Below are the code and all the weights of a small trained network. Each question names an input and a class and asks about switching units off, where a switched-off unit gives its printed mean instead of its output.

import numpy as np


def w(rows, s, z=0):
    codes = np.array(rows[::2]) - 128.0
    scale = np.full(codes.shape[1], s)
    scale[-1] = z or s
    return codes * scale


def norm(h):
    return h / np.sqrt((h * h).mean(-1, keepdims=True) + 1e-5)


def f(y):
    return y / 2 * (1 + np.tanh(0.7978845608 * (y + 0.044715 * y**3)))


def log_softmax(a):
    a = a - a.max(-1, keepdims=True)
    return a - np.log(np.exp(a).sum(-1, keepdims=True))


def net(x, mask):
    res = np.array(x, float).reshape(1, 6) / 4 @ E
    u = 0
    for l in range(3):
        y = f(norm(res) @ A[l][:, :-1].T + A[l][:, -1])
        res = res + np.where(mask[u : u + 14], y, B[l][:, -1]) @ B[l][:, :-1]
        u += 14
    return log_softmax(norm(res)[-1] @ U[:, :-1].T + U[:, -1])


A, B = {}, {}
E = w([
[184,209,49,44,36,91,196,141,35,144,173,152],'x0',
[131,125,136,124,126,135,134,130,127,133,128,135],'x1',
[125,129,131,123,128,132,125,124,127,124,128,128],'x2',
[107,164,115,112,56,65,78,76,119,170,2,218],'x3',
[128,126,129,132,126,125,130,127,123,131,129,127],'x4',
[125,107,142,173,45,193,95,242,87,128,106,112],'x5',
],0.0022)
A[0] = w([
[112,75,157,79,135,131,203,103,114,200,139,145,106],'L0N0',
[140,121,158,183,106,113,61,77,179,137,70,149,24],'L0N1',
[110,133,124,130,46,163,62,146,173,59,59,195,78],'L0N2',
[173,146,140,176,148,127,113,132,122,76,76,145,51],'L0N3',
[93,154,87,90,91,130,147,118,70,147,30,198,67],'L0N4',
[185,145,59,96,182,67,231,39,100,81,193,104,71],'L0N5',
[130,127,154,118,71,147,199,70,121,72,155,118,50],'L0N6',
[109,125,119,213,63,187,122,223,33,171,203,110,99],'L0N7',
[92,38,167,122,211,117,130,202,148,137,188,143,145],'L0N8',
[124,82,218,160,84,194,52,252,152,122,28,133,47],'L0N9',
[171,121,122,241,53,192,68,128,189,115,102,177,67],'L0N10',
[111,160,116,49,85,113,149,186,76,120,99,120,32],'L0N11',
[200,82,86,90,211,112,78,149,95,171,100,127,123],'L0N12',
[158,151,101,74,138,98,207,91,109,118,194,92,6],'L0N13',
],0.0018,0.0012)
B[0] = w([
[140,193,116,241,161,128,93,168,117,156,162,94,123],'L0N0',
[63,124,66,135,168,146,245,150,86,125,55,133,126],'L0N1',
[32,103,114,167,133,18,70,130,78,227,137,196,161],'L0N2',
[85,141,84,78,119,119,144,116,96,166,119,60,93],'L0N3',
[165,69,128,196,150,19,44,87,120,78,147,111,186],'L0N4',
[3,103,186,173,169,191,44,185,64,192,247,186,216],'L0N5',
[141,130,66,94,168,70,46,180,88,141,167,109,103],'L0N6',
[170,116,112,72,66,192,196,55,226,49,38,75,251],'L0N7',
[172,93,129,154,100,178,73,27,164,66,113,59,181],'L0N8',
[53,21,104,115,226,71,51,196,108,168,193,161,222],'L0N9',
[20,148,135,119,161,67,85,140,66,152,196,76,144],'L0N10',
[202,151,110,134,57,74,151,84,151,134,163,143,148],'L0N11',
[115,150,223,153,119,176,156,127,108,136,113,140,124],'L0N12',
[2,154,118,87,66,154,100,207,125,182,207,198,143],'L0N13',
],0.0014,0.0011)
A[1] = w([
[82,69,155,148,216,209,136,152,221,94,170,27,115],'L1N0',
[146,177,108,43,72,91,143,121,97,180,106,173,34],'L1N1',
[133,119,146,152,196,70,119,11,167,128,89,131,141],'L1N2',
[92,105,57,117,129,122,117,120,115,130,150,147,105],'L1N3',
[158,83,130,173,142,133,85,133,172,110,88,157,161],'L1N4',
[223,197,105,71,127,168,210,196,79,86,251,96,72],'L1N5',
[127,100,195,157,202,181,134,121,157,107,177,67,92],'L1N6',
[93,136,136,137,118,143,174,150,118,173,142,160,95],'L1N7',
[113,92,141,157,145,179,149,112,98,170,135,117,71],'L1N8',
[101,154,126,132,131,106,120,118,120,101,155,115,80],'L1N9',
[180,137,122,78,145,144,225,136,98,115,181,68,2],'L1N10',
[239,126,147,160,68,162,160,204,89,102,128,86,92],'L1N11',
[146,124,154,189,169,101,70,97,159,120,46,173,64],'L1N12',
[121,206,98,66,64,61,147,152,84,152,115,167,81],'L1N13',
],0.0026,0.00089)
B[1] = w([
[246,153,142,180,67,92,115,108,103,123,135,200,238],'L1N0',
[181,111,162,220,165,119,140,135,142,90,169,118,181],'L1N1',
[120,204,108,62,108,187,222,131,184,65,115,131,184],'L1N2',
[146,108,219,131,127,136,148,95,112,161,138,84,132],'L1N3',
[131,172,148,83,105,117,170,135,42,130,137,93,150],'L1N4',
[5,87,117,72,193,102,155,159,166,192,83,97,252],'L1N5',
[184,158,93,140,87,70,108,95,85,153,166,178,186],'L1N6',
[138,94,139,105,145,119,90,108,124,102,132,117,128],'L1N7',
[131,159,115,109,102,79,127,138,110,111,110,139,126],'L1N8',
[112,90,174,142,111,161,126,112,176,175,143,165,123],'L1N9',
[69,102,131,138,141,145,83,62,130,136,78,144,162],'L1N10',
[111,102,65,65,76,187,118,98,199,58,25,68,182],'L1N11',
[66,148,98,64,129,168,176,143,136,117,134,69,164],'L1N12',
[177,80,169,183,134,172,79,95,178,102,177,150,202],'L1N13',
],0.0026,0.003)
A[2] = w([
[179,159,175,168,164,64,107,52,134,159,151,179,128],'L2N0',
[132,91,160,186,89,111,54,173,94,129,66,144,153],'L2N1',
[63,179,148,63,184,113,181,93,173,129,89,106,22],'L2N2',
[45,170,184,136,135,118,123,152,137,111,35,149,164],'L2N3',
[166,88,137,159,97,113,89,193,60,134,204,120,204],'L2N4',
[185,149,105,113,156,89,162,85,150,127,203,128,171],'L2N5',
[44,132,117,45,234,94,179,86,157,136,107,139,66],'L2N6',
[141,98,171,148,176,157,105,110,96,86,138,90,97],'L2N7',
[179,102,174,162,175,142,122,155,125,75,156,102,116],'L2N8',
[87,123,103,89,213,109,147,132,119,175,185,133,37],'L2N9',
[176,138,109,115,57,93,120,102,101,134,112,163,132],'L2N10',
[1,95,135,110,115,189,110,209,75,170,59,68,254],'L2N11',
[204,146,117,111,151,122,154,61,149,126,179,143,68],'L2N12',
[187,123,128,185,66,111,107,147,117,67,101,100,73],'L2N13',
],0.0035,0.00087)
B[2] = w([
[136,181,30,100,131,156,181,83,161,33,130,119,206],'L2N0',
[118,59,138,133,131,145,98,182,63,204,190,116,191],'L2N1',
[170,139,151,155,42,168,100,219,133,147,91,90,172],'L2N2',
[77,124,141,94,197,93,167,160,124,143,143,64,166],'L2N3',
[113,159,135,94,84,135,138,145,171,153,6,105,173],'L2N4',
[76,119,164,153,165,96,129,103,91,111,157,154,186],'L2N5',
[160,98,182,154,76,153,101,216,121,156,83,111,200],'L2N6',
[159,165,118,111,91,119,153,136,103,154,109,168,129],'L2N7',
[151,166,115,113,63,126,63,127,97,144,101,194,145],'L2N8',
[81,82,163,166,157,89,45,134,53,174,73,119,150],'L2N9',
[186,134,198,178,155,195,84,158,134,122,142,100,164],'L2N10',
[147,172,87,127,183,75,154,4,136,95,207,180,255],'L2N11',
[101,142,117,151,189,59,115,89,107,121,158,154,179],'L2N12',
[126,103,192,121,113,163,96,170,103,184,100,156,171],'L2N13',
],0.0033,0.0039)
U = w([
[174,225,126,179,176,86,138,7,137,22,169,204,175],'0',
[19,66,150,125,210,55,98,147,68,206,177,106,227],'1',
[223,85,160,164,28,210,39,197,92,169,96,157,144],'2',
[117,89,10,27,90,182,201,81,204,85,157,54,2],'3',
[95,194,193,116,132,133,190,205,225,94,2,46,43],'4',
],0.0075,0.00087)

Each question gives the input, the list of numbers given to net, and the class t.
The units are the neurons (one row each of A and B). Each row of codes is followed by its name. A weight is (code - 128) times the scale printed after its matrix; where a second scale follows, it is the last column's (A, B and U).
mask holds one flag per neuron, layer by layer. A switched-off neuron (its flag False) gives its mean, the last column of its row in B, instead of its output. The means were averaged over made-up inputs and are rounded, as every weight is.
A unit's drop is (log p(t) with every unit on - log p(t) with that unit switched off) / (log p(t) with every unit on - log p(t) with every unit switched off).
The circuit of an input: a set's keep is (log p(t) with only the set's units on - log p(t) with every unit switched off) / (log p(t) with every unit on - log p(t) with every unit switched off). Starting from the 12 units with the biggest drops (on a tie, the unit counted first), units are removed one at a time, each time the one whose removal leaves the highest keep (on an exact tie, the one counted first), for as long as the keep stays at least 0.8.
circuit, biggest first: the units of the circuit, biggest drop first
most important unit: the unit with the biggest drop
k most important neurons: the k neurons with the biggest drops, biggest first
top k neurons in layer l: the k neurons of layer l with the biggest drops, biggest first
drop of u: that unit's drop, to one decimal
input [0,4,-3,3,-8,-3], class 4: circuit, biggest first => [L2N11]
input [7,5,-4,-8,-4,-1], class 1: circuit, biggest first => [L2N9 L1N5]
input [-2,-8,3,7,-8,0], class 4: 3 most important neurons => [L1N2 L0N5 L2N2]
input [2,8,1,0,-2,4], class 3: 2 most important neurons => [L1N0 L1N11]
input [0,1,1,3,6,-2], class 4: top 2 neurons in layer 2 => [L2N11 L2N2]
input [-2,-8,-8,-8,-6,2], class 2: 2 most important neurons => [L1N0 L2N11]
input [6,-7,-4,1,8,1], class 2: 2 most important neurons => [L2N11 L1N2]
input [-1,-1,-3,-7,8,0], class 0: 4 most important neurons => [L1N0 L1N6 L2N6 L2N12]
input [0,3,1,6,4,-4], class 4: 3 most important neurons => [L1N0 L2N11 L1N6]
input [4,-8,4,5,-4,1], class 2: 3 most important neurons => [L2N11 L2N13 L2N10]
input [2,-8,8,0,4,-6], class 1: 2 most important neurons => [L1N0 L2N9]
input [0,4,1,4,3,-7], class 4: 3 most important neurons => [L1N0 L2N11 L1N2]
input [-8,-4,4,-7,-1,0], class 0: 3 most important neurons => [L2N6 L1N6 L2N2]
input [6,2,4,2,2,1], class 2: top 2 neurons in layer 1 => [L1N2 L1N6]
input [1,7,1,-6,-2,5], class 3: top 2 neurons in layer 1 => [L1N5 L1N11]
input [-1,8,4,1,-3,8], class 1: most important unit => L0N9
input [0,3,8,2,-3,0], class 4: 2 most important neurons => [L1N0 L0N4]
input [-6,4,-1,-6,7,2], class 2: drop of L2N11 => 0.2
input [-1,6,-1,5,-7,4], class 1: drop of L0N3 => 0.0
input [6,7,6,-8,1,7], class 3: drop of L1N5 => 0.1
input [-7,-3,-5,-2,-4,4], class 2: top neuron in layer 1 => [L1N0]
input [-7,8,6,-6,-8,1], class 2: drop of L2N11 => 0.9
input [-3,-7,-6,-7,6,0], class 0: 2 most important neurons => [L1N6 L2N6]
input [0,0,2,1,0,-2], class 4: top 2 neurons in layer 1 => [L1N0 L1N2]
